Here is a tiny trained network, its code and every weight. The questions are about switching its units off for an input and a class, where a switched-off unit gives its printed mean instead of its output.

import numpy as np


def w(rows, s, z=0):
    codes = np.array(rows[::2]) - 128.0
    scale = np.full(codes.shape[1], s)
    scale[-1] = z or s
    return codes * scale


def f(y):
    return np.maximum(y, 0)


def log_softmax(a):
    a = a - a.max(-1, keepdims=True)
    return a - np.log(np.exp(a).sum(-1, keepdims=True))


def net(x, mask):
    res = np.array(x, float).reshape(1, 7) / 4 @ E
    y = f(res @ A[0][:, :-1].T + A[0][:, -1])
    res = res + np.where(mask, y, B[0][:, -1]) @ B[0][:, :-1]
    return log_softmax(res[-1] @ U[:, :-1].T + U[:, -1])


A, B = {}, {}
E = w([
[134,152,163,208,186,148,106,254,126,132],'x0',
[160,99,138,95,148,86,97,120,48,123],'x1',
[154,103,89,187,127,200,142,72,73,109],'x2',
[205,128,177,118,159,242,185,170,134,200],'x3',
[112,132,151,183,127,137,67,112,93,79],'x4',
[66,223,199,150,190,157,138,76,107,73],'x5',
[154,192,62,97,198,129,168,100,50,117],'x6',
],0.0083)
A[0] = w([
[90,163,105,149,129,105,131,100,120,79,40],'neuron 1',
[191,15,94,97,99,104,124,127,86,172,170],'neuron 2',
[169,123,98,153,158,168,171,192,157,184,5],'neuron 3',
[113,80,82,77,53,104,150,80,187,141,131],'neuron 4',
[101,203,130,6,161,50,174,120,151,148,219],'neuron 5',
[72,128,127,146,102,101,100,49,92,47,105],'neuron 6',
[148,146,217,169,162,166,116,176,116,126,170],'neuron 7',
[153,113,133,112,119,111,155,141,134,162,51],'neuron 8',
[148,131,150,60,112,164,153,85,134,156,73],'neuron 9',
[158,158,124,119,180,209,186,89,71,126,103],'neuron 10',
[78,137,199,152,106,176,153,143,254,157,133],'neuron 11',
[146,151,137,98,151,161,160,86,109,124,69],'neuron 12',
[152,161,138,109,157,214,174,79,85,138,217],'neuron 13',
],0.009,0.0015)
B[0] = w([
[110,97,172,86,165,110,83,148,106,148,188],'neuron 1',
[143,112,229,43,110,147,89,172,188,190,255],'neuron 2',
[88,166,115,167,216,120,111,138,68,104,219],'neuron 3',
[193,107,195,64,81,165,165,152,229,171,253],'neuron 4',
[115,214,88,186,254,165,114,220,64,147,230],'neuron 5',
[47,110,154,122,172,65,62,114,64,72,250],'neuron 6',
[155,159,155,92,189,172,113,217,151,198,224],'neuron 7',
[140,133,154,108,164,120,99,150,116,154,163],'neuron 8',
[186,144,110,152,117,189,157,153,136,148,189],'neuron 9',
[233,153,89,156,64,226,188,137,178,167,236],'neuron 10',
[114,51,245,4,74,97,67,120,163,149,248],'neuron 11',
[150,163,104,145,145,187,159,148,132,144,181],'neuron 12',
[224,169,92,173,118,228,189,164,170,167,237],'neuron 13',
],0.0077,0.0083)
U = w([
[164,167,3,253,135,153,194,122,110,117,129],'0',
[62,142,148,138,225,70,81,127,19,82,159],'1',
[109,84,162,68,4,55,124,48,164,82,2],'2',
[172,132,164,90,106,145,138,159,196,186,189],'3',
],0.0082,0.004)

Each question gives the input, the list of numbers given to net, and the class t.
The units are the neurons (one row each of A and B). Each row of codes is followed by its name. A weight is (code - 128) times the scale printed after its matrix; where a second scale follows, it is the last column's (A, B and U).
mask holds one flag per neuron, in row order. A switched-off neuron (its flag False) gives its mean, the last column of its row in B, instead of its output. The means were averaged over made-up inputs and are rounded, as every weight is.
A unit's drop is (log p(t) with every unit on - log p(t) with that unit switched off) / (log p(t) with every unit on - log p(t) with every unit switched off).
The circuit of an input: a set's keep is (log p(t) with only the set's units on - log p(t) with every unit switched off) / (log p(t) with every unit on - log p(t) with every unit switched off). Starting from the 12 units with the biggest drops (on a tie, the unit counted first), units are removed one at a time, each time the one whose removal leaves the highest keep (on an exact tie, the one counted first), for as long as the keep stays at least 0.8.
units of the circuit, in order: the units of the circuit, biggest drop first
most important unit: the unit with the biggest drop
top k neurons: the k neurons with the biggest drops, biggest first
drop of u: that unit's drop, to one decimal
input [-1,-6,-7,1,-4,-2,6], class 0: most important unit	neuron 5
input [-3,4,4,1,8,5,2], class 0: top 3 neurons	(neuron 10; neuron 13; neuron 11)
input [8,3,3,-1,6,-5,-3], class 1: top 3 neurons	(neuron 4; neuron 10; neuron 13)
input [7,-4,-2,0,0,-8,3], class 1: units of the circuit, in order	(neuron 3; neuron 4)
input [4,-4,1,-3,4,-5,3], class 0: top 2 neurons	(neuron 11; neuron 6)
input [0,-4,-1,1,6,-3,5], class 0: top 3 neurons	(neuron 11; neuron 2; neuron 4)
input [1,7,7,3,4,3,-3], class 0: top 3 neurons	(neuron 11; neuron 4; neuron 2)
input [5,-3,2,-7,-3,4,-6], class 2: top 3 neurons	(neuron 5; neuron 11; neuron 3)
input [-7,-3,-8,-7,6,-3,0], class 1: top 2 neurons	(neuron 5; neuron 6)
input [3,-8,2,-5,-1,5,6], class 1: top 4 neurons	(neuron 1; neuron 6; neuron 4; neuron 9)
input [7,-8,5,-7,3,-2,-8], class 2: drop of neuron 11	0.2
input [-5,4,-3,-1,8,-6,8], class 1: drop of neuron 11	0.2
input [3,5,5,-1,7,0,8], class 0: drop of neuron 10	0.1
input [-2,2,4,-4,3,5,-7], class 1: units of the circuit, in order	(neuron 6)
input [-8,4,-5,-2,-5,5,-3], class 1: drop of neuron 5	0.8
